Here is a tiny trained network, its code and every weight. The questions are about switching its units off for an input and a target symbol, where a switched-off unit gives its printed mean instead of its output.

import numpy as np


def w(rows, s, z=0):
    codes = np.array(rows[::2]) - 128.0
    scale = np.full(codes.shape[1], s)
    scale[-1] = z or s
    return codes * scale


def f(y):
    return np.maximum(y, 0)


def softmax(a):
    e = np.exp(a - a.max(-1, keepdims=True))
    return e / e.sum(-1, keepdims=True)


def log_softmax(a):
    a = a - a.max(-1, keepdims=True)
    return a - np.log(np.exp(a).sum(-1, keepdims=True))


def net(x, mask):
    ids = ['ΔΘΨαεζημξσφ'.index(c) for c in x.split()]
    T = len(ids)
    res = E[ids] + P[:T]
    r = res
    for j in range(3):
        rows = slice(3 * j, 3 * j + 3)
        q, k, v = (r @ M[0][rows].T for M in (Q, K, V))
        z = softmax(np.where(np.tri(T) > 0, q @ k.T / 3**0.5, -1e9)) @ v
        o = O[0][rows]
        res = res + np.where(mask[j], z, o[:, -1]) @ o[:, :-1]
    y = f(res @ A[0][:, :-1].T + A[0][:, -1])
    res = res + np.where(mask[3:19], y, B[0][:, -1]) @ B[0][:, :-1]
    return log_softmax(res[-1] @ U[:, :-1].T + U[:, -1])


Q, K, V, O, A, B = {}, {}, {}, {}, {}, {}
E = w([
[89,118,69,144,152,120,214,131,54,155,156,148],'Δ',
[79,126,117,190,221,101,64,164,95,149,200,206],'Θ',
[168,66,102,82,90,114,108,211,19,151,75,162],'Ψ',
[95,79,115,113,119,160,152,151,164,131,144,252],'α',
[160,170,90,170,126,80,120,120,35,74,152,135],'ε',
[178,118,110,154,48,160,108,92,160,154,152,204],'ζ',
[151,116,170,80,161,136,107,48,115,183,129,233],'η',
[136,162,93,186,155,157,164,53,96,180,115,87],'μ',
[147,146,173,160,204,135,215,119,157,127,112,98],'ξ',
[166,69,71,181,84,129,148,150,195,150,146,95],'σ',
[166,114,188,196,183,140,30,113,157,187,37,172],'φ',
],0.017)
P = w([
[174,193,97,184,112,88,123,153,131,177,121,155],'0',
[120,66,2,110,155,116,153,80,149,122,104,93],'1',
[180,72,76,146,117,89,152,116,76,124,64,134],'2',
[191,72,136,141,88,113,120,111,125,146,118,155],'3',
[203,70,123,183,114,147,163,64,194,135,96,174],'4',
[189,52,139,163,134,189,205,106,146,136,46,203],'5',
],0.0075)
Q[0] = w([
[159,98,169,22,90,167,128,90,157,75,211,86],'head 0',
[235,96,97,167,147,130,152,126,40,140,152,97],'head 0',
[50,209,201,66,175,85,105,218,171,91,138,42],'head 0',
[253,33,92,232,205,59,193,103,118,164,94,183],'head 1',
[197,173,161,161,78,228,126,96,151,134,119,68],'head 1',
[29,170,59,75,110,75,100,120,105,139,132,58],'head 1',
[235,126,22,137,71,112,175,69,69,124,181,180],'head 2',
[77,150,138,120,114,123,153,134,138,75,158,84],'head 2',
[191,101,50,213,180,134,198,119,94,182,86,231],'head 2',
],0.0049)
K[0] = w([
[109,130,108,143,141,104,129,109,98,117,121,84],'head 0',
[133,127,161,114,167,168,114,143,113,152,178,131],'head 0',
[131,125,100,67,72,106,173,92,110,53,141,82],'head 0',
[164,254,124,150,134,157,129,141,144,169,112,132],'head 1',
[90,163,125,143,172,127,114,185,143,168,144,138],'head 1',
[135,57,116,117,168,117,104,106,160,99,106,83],'head 1',
[147,88,184,114,136,130,146,129,149,122,124,97],'head 2',
[95,110,124,143,131,170,104,122,131,139,114,153],'head 2',
[162,159,188,171,97,184,145,184,178,172,91,96],'head 2',
],0.0084)
V[0] = w([
[185,76,178,62,131,156,104,92,116,196,2,48],'head 0',
[181,124,113,170,178,150,75,26,108,202,181,202],'head 0',
[104,89,114,157,193,49,50,160,114,104,73,91],'head 0',
[191,249,74,174,99,103,75,91,119,135,187,51],'head 1',
[162,185,123,102,68,166,69,138,179,60,70,111],'head 1',
[174,162,140,77,152,4,90,167,100,35,145,228],'head 1',
[73,134,127,182,86,210,38,115,112,165,59,153],'head 2',
[81,229,178,136,240,148,189,102,95,109,36,127],'head 2',
[111,103,123,195,166,95,117,174,252,120,116,101],'head 2',
],0.0071)
O[0] = w([
[226,157,93,110,138,94,91,182,153,158,152,22,103],'head 0',
[89,189,180,24,148,152,89,71,155,91,106,75,247],'head 0',
[83,65,169,87,127,165,141,238,126,92,108,11,158],'head 0',
[114,156,113,173,151,244,155,96,94,158,195,128,180],'head 1',
[175,93,84,101,117,156,22,168,140,129,209,144,92],'head 1',
[146,54,109,115,247,147,117,135,185,86,138,144,148],'head 1',
[77,170,158,86,92,135,2,192,105,41,64,71,155],'head 2',
[120,175,181,98,87,128,221,194,192,59,229,121,89],'head 2',
[185,43,255,152,40,72,62,83,118,165,171,121,144],'head 2',
],0.0076,0.013)
A[0] = w([
[126,98,173,88,141,244,107,188,144,193,162,104,150],'neuron 0',
[197,146,151,115,150,151,110,104,114,218,110,151,29],'neuron 1',
[169,112,137,127,100,176,71,152,172,54,128,32,102],'neuron 2',
[51,187,166,156,200,92,81,201,87,136,155,148,33],'neuron 3',
[105,99,78,87,155,211,158,57,82,93,155,31,207],'neuron 4',
[117,87,111,46,139,75,137,157,179,188,120,189,150],'neuron 5',
[213,95,62,91,16,183,203,115,119,128,54,170,190],'neuron 6',
[134,29,219,176,165,156,155,93,30,77,121,124,248],'neuron 7',
[177,131,14,198,227,146,26,164,145,100,70,177,86],'neuron 8',
[134,174,148,111,131,164,31,83,80,94,22,132,147],'neuron 9',
[200,123,115,42,166,168,193,21,98,70,151,146,155],'neuron 10',
[46,70,226,94,121,182,143,153,94,168,161,132,101],'neuron 11',
[178,132,34,140,142,183,152,126,158,146,147,52,124],'neuron 12',
[72,162,181,185,254,160,105,197,210,169,44,145,176],'neuron 13',
[164,85,198,135,184,109,93,80,123,235,113,76,223],'neuron 14',
[104,108,9,134,151,174,205,112,147,181,154,185,199],'neuron 15',
],0.0051,0.0018)
B[0] = w([
[141,165,206,208,128,157,171,132,75,24,87,157,165],'neuron 0',
[147,146,159,147,185,160,176,230,88,93,70,8,161],'neuron 1',
[80,101,196,194,218,64,79,127,99,238,117,162,175],'neuron 2',
[113,86,61,22,103,159,188,31,111,205,106,147,156],'neuron 3',
[170,154,191,138,134,225,121,158,144,66,148,208,208],'neuron 4',
[255,111,211,123,88,97,167,104,117,57,118,173,142],'neuron 5',
[100,251,62,171,191,96,150,122,198,178,142,68,162],'neuron 6',
[127,107,86,158,56,101,234,218,172,135,168,201,216],'neuron 7',
[145,61,81,138,127,165,116,179,158,110,78,87,188],'neuron 8',
[95,72,121,106,120,215,102,151,180,171,171,140,250],'neuron 9',
[120,125,136,98,229,71,96,131,189,195,157,123,195],'neuron 10',
[249,112,78,131,91,150,212,137,87,203,138,107,177],'neuron 11',
[227,146,160,61,116,125,151,98,108,123,119,135,153],'neuron 12',
[137,161,99,118,55,80,182,137,142,67,136,99,200],'neuron 13',
[127,108,105,139,79,92,191,19,135,66,194,21,203],'neuron 14',
[116,166,144,192,128,30,70,162,49,71,64,68,173],'neuron 15',
],0.0049,0.013)
U = w([
[55,184,151,186,155,61,151,140,114,142,80,103,63],'Δ',
[1,63,164,114,94,181,171,163,171,115,183,122,128],'Θ',
[147,134,69,100,122,103,154,182,140,98,100,79,115],'Ψ',
[128,136,166,176,114,45,94,129,150,83,62,200,114],'α',
[196,129,151,218,198,182,116,164,88,55,181,176,156],'ε',
[103,153,120,187,155,205,65,149,172,210,127,168,85],'ζ',
[121,157,122,53,188,103,128,124,196,144,157,116,96],'η',
[130,250,144,133,67,209,139,117,92,120,141,122,89],'μ',
[209,179,143,131,104,68,181,183,199,132,241,124,253],'ξ',
[199,73,126,173,63,137,144,68,91,132,159,103,93],'σ',
[127,111,199,108,77,153,108,191,147,56,197,40,141],'φ',
],0.0053,0.0018)

Each question gives the input, a string of symbols that net reads in full, and the target symbol t.
The units are the heads (3 rows each of Q, K, V and O) and the neurons (one row each of A and B). Each row of codes is followed by its name. A weight is (code - 128) times the scale printed after its matrix; where a second scale follows, it is the last column's (O, A, B and U).
mask holds one flag per unit, heads first, then neurons. A switched-off unit (its flag False) gives its mean, the last column of its rows in O or B, instead of its output. The means were averaged over made-up inputs and are rounded, as every weight is.
A unit's drop is (log p(t) with every unit on - log p(t) with that unit switched off) / (log p(t) with every unit on - log p(t) with every unit switched off).
The circuit of an input: a set's keep is (log p(t) with only the set's units on - log p(t) with every unit switched off) / (log p(t) with every unit on - log p(t) with every unit switched off). Starting from the 12 units with the biggest drops (on a tie, the unit counted first), units are removed one at a time, each time the one whose removal leaves the highest keep (on an exact tie, the one counted first), for as long as the keep stays at least 0.8.
circuit, biggest first: the units of the circuit, biggest drop first
k most important neurons: the k neurons with the biggest drops, biggest first
heads that matter: for each layer, one digit per head in row order, 1 if its drop is at least 0.15 and else 0, layers parted by /
input ε φ φ Δ, target φ: heads that matter => 101
input ε φ ε, target φ: circuit, biggest first => (head 2)
input ε ε Θ ε, target ε: heads that matter => 011
input η ε Δ, target η: circuit, biggest first => (head 0; neuron 10; head 2)
input σ ε α, target σ: heads that matter => 001
input Θ η σ Θ η, target Θ: heads that matter => 100
input Ψ ε ε σ, target σ: heads that matter => 101
input σ σ ε, target σ: heads that matter => 001
input ξ Ψ α Δ, target ξ: heads that matter => 001
input ζ Δ η, target ζ: heads that matter => 111
input φ φ φ Θ ε Θ, target φ: heads that matter => 101
input ξ ε Ψ, target ξ: circuit, biggest first => (head 2; head 0)
input ξ Δ ξ φ, target φ: circuit, biggest first => (head 0; neuron 14)
input ζ α Ψ, target ζ: circuit, biggest first => (head 2; neuron 9; head 0; neuron 13)
input Θ Θ Ψ ε Θ Ψ, target Θ: circuit, biggest first => (head 0)
input Ψ α ε η ε η, target η: circuit, biggest first => (head 0; neuron 10; head 1)
input μ Ψ ε μ, target μ: circuit, biggest first => (head 1; head 2)
input φ σ ε ε η, target φ: circuit, biggest first => (head 0; head 2)
input Θ ε ε ζ ε, target Θ: circuit, biggest first => (head 0; neuron 7)
input σ Θ ε Δ ξ ζ, target ξ: heads that matter => 001
input ε η μ ε σ Δ, target σ: heads that matter => 001
input Θ ε Ψ ζ, target Θ: heads that matter => 110
input Θ ξ σ ζ, target Θ: most important neuron => (neuron 7)
input ε η ε σ σ, target σ: 2 most important neurons => (neuron 14; neuron 12)
input ε Δ ε, target ε: heads that matter => 010
input Ψ Ψ Θ, target Ψ: heads that matter => 011
input Θ φ Ψ, target Θ: most important neuron => (neuron 9)
